mek: [ -50  -56   48   43    5   -4  -71 -103  -50   74  -40   -7  -27   32
  -29  -64]
retu: [ -37  -36  -40    0   49    4    3    3  -37   11   72   37  -68  112
    9 -102]
fotan: [ -50  -56   48   43    5   -4  -71 -103  -50   74  -40   -7   71   32
  -29  -64]
Zafu: [-32 -20 -55 -19  50 -71   0  34 -30 -11  87  38 -66 106  22 -95]
bozuk: [ -26  -39   74   42  -19   -1  -80 -109  -23   67  -87  -26    9  -33
  -40   -5]
Keb: [ -52  -61   48   39    7    0  -71 -102  -51   72  -36  -12  -35   35
  -29  -66]
asked: [ -50  -56   48   43    5   -4  -71 -103  -50   74  -40   -7  -27   32
  -29  -64]
mek
key -> tag
[22] -> z_198
[-33] -> z_665
[32] -> z_475
[112] -> z_469
[31] -> z_750
[111] -> z_112
[107] -> z_122
[106] -> z_673
[23] -> z_717
key Zafu 13: 
z_673
asked: [  0 -71]
Keb
asked: [ -50  -56   48   43    5   -4  -71 -103  -50   74  -40   -7   71   32
  -29  -64]
fotan
asked: [-32 -20 -55 -19  50 -71   0  34 -30 -11  87  38 -66 106  22 -95]
Zafu

nurom: [ 21 -21  31 -55  28  19  51  37]
Sal: [-10 -12  20 -67  95  57 -12  20]
Dovo: [-34  13  29 -13  34   3  38  41]
nekeg: [-7  4 -2 -4  0 -2  5 -1]
asked: [-12  20 -67  95  57 -12  20]
Sal
Table of tags by key:
[4] -> z_677
[-2] -> z_71
[13] -> z_237
[5] -> z_640
[-21] -> z_396
[-12] -> z_654
[-22] -> z_615
key nekeg 1: 
z_677
asked: [ 21 -21  31 -55  28  19  51  37]
nurom
asked: [-10 -12  20 -67  95  57 -12  20]
Sal
asked: [-4  0 -2  5 -1]
nekeg
asked: [-7  4 -2 -4  0 -2  5 -1]
nekeg

sito: [ 30  38 -28  19  31  -9 -32   6  23  -9  -1 -47 -23 -22  16   4 -27]
puz: [ 66  80 -71  59  15 -65 -77  78  94 -61  49 -72 -73 -78  79  87 -80]
nit: [-78  78 -42 -15  11 -65 -77  33  31 -32 -12 -44 -38 -13  40  20 -32]
asked: [ 80 -71  59  15]
puz
asked: [ 66  80 -71  59  15 -65 -77  78  94 -61  49 -72 -73 -78  79  87 -80]
puz
key -> tag
[23] -> z_419
[31] -> z_890
[40] -> z_98
key nit 8: 
z_890
asked: [ -1 -47 -23 -22  16   4]
sito
asked: [-77  33]
nit
asked: [-78  79]
puz

Pib: [-30  14 -55  16  12]
karu: [-21 -52   0  23 -45]
Kela: [-54 -16 -55  61 -14]
topaf: [-10  21  43 -20 -30]
geta: [  28 -103  -14    0    6]
suf: [-12 -15 -17  46 -31]
asked: [-15 -17  46 -31]
suf
tags:
[-55] -> z_424
[-17] -> z_601
[0] -> z_705
[-30] -> z_552
[-29] -> z_915
[43] -> z_175
[42] -> z_459
[-1] -> z_265
key topaf 2: 
z_175
asked: [ 14 -55]
Pib
asked: [ 14 -55  16  12]
Pib

fori: [ 52   6 -15   8 -22  45  60 -86  26  13  17 -15  38  15  46   6 -43   6
  13 -40  10  36  26  25]
Diler: [ 50 -14 -27 -18 -36  43  63   1  40  43 -11 -20   7  26 -15 -11 -17 -20
  13 -40  28  27  -2  23]
dakir: [ 52   6 -15   8 -22  45  46 -86 -15   6  26  38  15 -43  13  60  17   6
  13 -40  10  36  26  25]
key -> tag
[-14] -> z_508
[5] -> z_283
[7] -> z_878
[-15] -> z_865
[-16] -> z_766
[6] -> z_10
key dakir 1: 
z_10
asked: [ 60 -86  26  13  17 -15  38  15  46   6 -43]
fori
asked: [ 52   6 -15   8 -22  45  60 -86  26  13  17 -15  38  15  46   6 -43   6
  13 -40  10  36  26  25]
fori

